Below is a small trained network, with its code and all its weights. Each question gives an input and a class and asks what happens when units are switched off, that is, made to give their printed mean instead of their output.

import numpy as np


def w(rows, s, z=0):
    codes = np.array(rows[::2]) - 128.0
    scale = np.full(codes.shape[1], s)
    scale[-1] = z or s
    return codes * scale


def f(y):
    return y / 2 * (1 + np.tanh(0.7978845608 * (y + 0.044715 * y**3)))


def log_softmax(a):
    a = a - a.max(-1, keepdims=True)
    return a - np.log(np.exp(a).sum(-1, keepdims=True))


def net(x, mask):
    res = np.array(x, float).reshape(1, 5) / 4 @ E
    y = f(res @ A[0][:, :-1].T + A[0][:, -1])
    res = res + np.where(mask, y, B[0][:, -1]) @ B[0][:, :-1]
    return log_softmax(res[-1] @ U[:, :-1].T + U[:, -1])


A, B = {}, {}
E = w([
[233,118,211,47,135,207,136,112,107,109,138],'x0',
[152,76,108,128,123,157,160,110,35,79,10],'x1',
[91,39,113,144,43,193,98,164,91,154,164],'x2',
[97,160,64,65,111,194,118,95,176,135,81],'x3',
[77,153,157,59,46,96,216,133,88,170,132],'x4',
],0.012)
A[0] = w([
[95,112,93,166,65,196,94,145,101,128,168,66],'neuron 0',
[104,192,103,148,180,26,153,93,147,122,58,137],'neuron 1',
[72,147,140,68,96,107,188,137,104,146,120,94],'neuron 2',
[186,127,135,182,119,121,45,137,165,122,126,20],'neuron 3',
[170,128,157,73,107,146,161,118,103,123,149,173],'neuron 4',
[148,163,122,118,182,110,158,78,147,127,113,78],'neuron 5',
[77,166,62,89,118,208,121,89,184,146,90,174],'neuron 6',
[201,121,142,73,125,131,102,126,130,90,142,118],'neuron 7',
[90,60,88,160,104,157,126,153,95,167,140,96],'neuron 8',
[81,176,186,110,135,157,82,175,158,139,174,54],'neuron 9',
[126,124,102,108,144,136,121,129,86,97,98,4],'neuron 10',
[133,112,135,152,111,121,134,115,64,97,81,145],'neuron 11',
[106,159,112,88,39,137,180,110,145,178,116,65],'neuron 12',
[83,129,73,177,90,85,113,144,109,59,61,130],'neuron 13',
[139,133,152,101,148,153,131,131,162,166,203,64],'neuron 14',
[197,132,181,81,98,215,136,107,163,93,173,71],'neuron 15',
[140,103,121,138,129,148,146,140,75,127,73,27],'neuron 16',
[156,106,58,104,160,158,89,120,170,126,121,72],'neuron 17',
[120,135,101,186,166,166,70,123,162,120,102,154],'neuron 18',
[117,168,106,167,105,108,143,176,215,152,170,121],'neuron 19',
[193,179,131,137,116,119,148,106,147,108,116,87],'neuron 20',
[168,104,107,189,83,148,110,169,176,84,124,168],'neuron 21',
[139,92,113,108,78,123,126,152,153,119,128,149],'neuron 22',
[93,127,143,87,94,60,182,155,127,163,146,126],'neuron 23',
[145,92,110,109,138,109,152,92,97,83,80,99],'neuron 24',
[86,174,82,172,106,103,93,153,138,172,119,164],'neuron 25',
[150,93,208,245,145,68,158,182,91,138,160,196],'neuron 26',
],0.011,0.0022)
B[0] = w([
[105,130,185,92,81,170,165,126,190,186,196,217],'neuron 0',
[113,86,151,106,82,164,207,195,161,129,221,252],'neuron 1',
[154,93,103,106,189,162,139,114,81,183,102,238],'neuron 2',
[122,74,141,90,174,105,176,105,137,151,51,198],'neuron 3',
[115,121,115,127,129,122,128,138,97,107,129,213],'neuron 4',
[123,111,166,104,115,227,167,123,140,140,185,195],'neuron 5',
[242,193,164,46,69,88,5,202,109,87,133,241],'neuron 6',
[64,85,99,107,85,112,146,145,86,95,153,203],'neuron 7',
[106,132,159,133,100,186,130,134,161,124,186,215],'neuron 8',
[161,192,73,163,127,144,185,80,210,175,76,195],'neuron 9',
[152,103,83,147,79,115,161,47,172,156,118,164],'neuron 10',
[147,153,102,164,126,99,99,84,168,132,132,196],'neuron 11',
[148,70,129,105,202,133,153,135,101,131,101,238],'neuron 12',
[94,164,108,121,79,118,158,132,101,85,92,223],'neuron 13',
[147,139,42,202,108,132,157,36,158,127,65,196],'neuron 14',
[36,128,115,149,48,84,128,105,70,69,128,247],'neuron 15',
[154,163,91,179,143,157,174,73,200,160,66,188],'neuron 16',
[155,80,136,71,162,115,117,117,110,171,92,193],'neuron 17',
[119,81,162,155,196,115,163,143,75,178,89,218],'neuron 18',
[138,186,89,175,95,155,179,124,124,98,84,217],'neuron 19',
[51,89,188,115,94,162,119,127,115,168,179,177],'neuron 20',
[110,84,160,118,135,150,159,149,55,194,137,185],'neuron 21',
[115,114,136,100,157,155,121,130,140,116,170,160],'neuron 22',
[122,113,131,104,211,119,149,134,112,136,90,234],'neuron 23',
[137,188,109,192,83,115,147,83,177,159,114,197],'neuron 24',
[74,92,97,138,82,90,138,126,75,29,78,214],'neuron 25',
[175,222,172,2,102,97,82,166,123,113,85,244],'neuron 26',
],0.0087,0.013)
U = w([
[186,194,82,185,116,132,182,50,216,150,66,118],'0',
[28,105,114,122,96,78,149,124,83,42,112,117],'1',
[108,112,224,87,110,210,187,145,195,182,239,109],'2',
[254,193,190,31,122,78,65,152,131,124,93,123],'3',
[143,61,151,81,251,118,166,118,89,212,51,102],'4',
[151,152,157,112,148,130,121,150,79,115,144,255],'5',
[92,130,113,195,204,99,47,131,148,138,184,82],'6',
],0.011,0.0097)

Each question gives the input, the list of numbers given to net, and the class t.
The units are the neurons (one row each of A and B). Each row of codes is followed by its name. A weight is (code - 128) times the scale printed after its matrix; where a second scale follows, it is the last column's (A, B and U).
mask holds one flag per neuron, in row order. A switched-off neuron (its flag False) gives its mean, the last column of its row in B, instead of its output. The means were averaged over made-up inputs and are rounded, as every weight is.
A unit's drop is (log p(t) with every unit on - log p(t) with that unit switched off) / (log p(t) with every unit on - log p(t) with every unit switched off).
The circuit of an input: a set's keep is (log p(t) with only the set's units on - log p(t) with every unit switched off) / (log p(t) with every unit on - log p(t) with every unit switched off). Starting from the 12 units with the biggest drops (on a tie, the unit counted first), units are removed one at a time, each time the one whose removal leaves the highest keep (on an exact tie, the one counted first), for as long as the keep stays at least 0.8.
circuit, biggest first: the units of the circuit, biggest drop first
most important unit: the unit with the biggest drop
top k neurons: the k neurons with the biggest drops, biggest first
drop when u is switched off: that unit's drop, to one decimal
input [-1,6,6,-3,4], class 0: most important unit -> neuron 16
input [-1,7,-3,-7,2], class 0: top 2 neurons -> neuron 6; neuron 16
input [6,5,-8,-2,-2], class 2: circuit, biggest first -> neuron 5; neuron 20
input [-6,0,8,-7,-7], class 2: top 2 neurons -> neuron 0; neuron 8
input [-2,5,-7,7,7], class 2: top 3 neurons -> neuron 1; neuron 5; neuron 26
input [-1,-3,-8,-7,1], class 2: top 3 neurons -> neuron 1; neuron 6; neuron 5
input [-4,3,-3,1,5], class 4: top 2 neurons -> neuron 15; neuron 2
input [3,-7,7,5,5], class 0: top 3 neurons -> neuron 14; neuron 9; neuron 1
input [7,0,-7,0,0], class 1: top 3 neurons -> neuron 15; neuron 7; neuron 0
input [-7,-2,6,-8,-2], class 3: top 2 neurons -> neuron 26; neuron 15
input [-8,-7,-8,0,-1], class 1: top 2 neurons -> neuron 25; neuron 1
input [8,4,7,-4,-8], class 1: top 3 neurons -> neuron 15; neuron 7; neuron 2
input [-8,-8,5,8,-1], class 0: top 2 neurons -> neuron 9; neuron 19
input [0,1,-1,3,5], class 4: most important unit -> neuron 26
input [2,-3,0,-6,7], class 4: top 2 neurons -> neuron 6; neuron 23
input [-3,-1,1,1,4], class 4: top 4 neurons -> neuron 15; neuron 2; neuron 12; neuron 23
input [6,-1,-6,-6,2], class 1: circuit, biggest first -> neuron 15; neuron 7
input [-2,-5,-5,-5,5], class 0: drop when neuron 7 is switched off -> 0.1
input [7,4,-8,-3,-3], class 2: drop when neuron 21 is switched off -> 0.0
input [-7,1,-7,-1,-4], class 1: drop when neuron 9 is switched off -> 0.1
input [6,4,-8,0,0], class 2: circuit, biggest first -> neuron 5
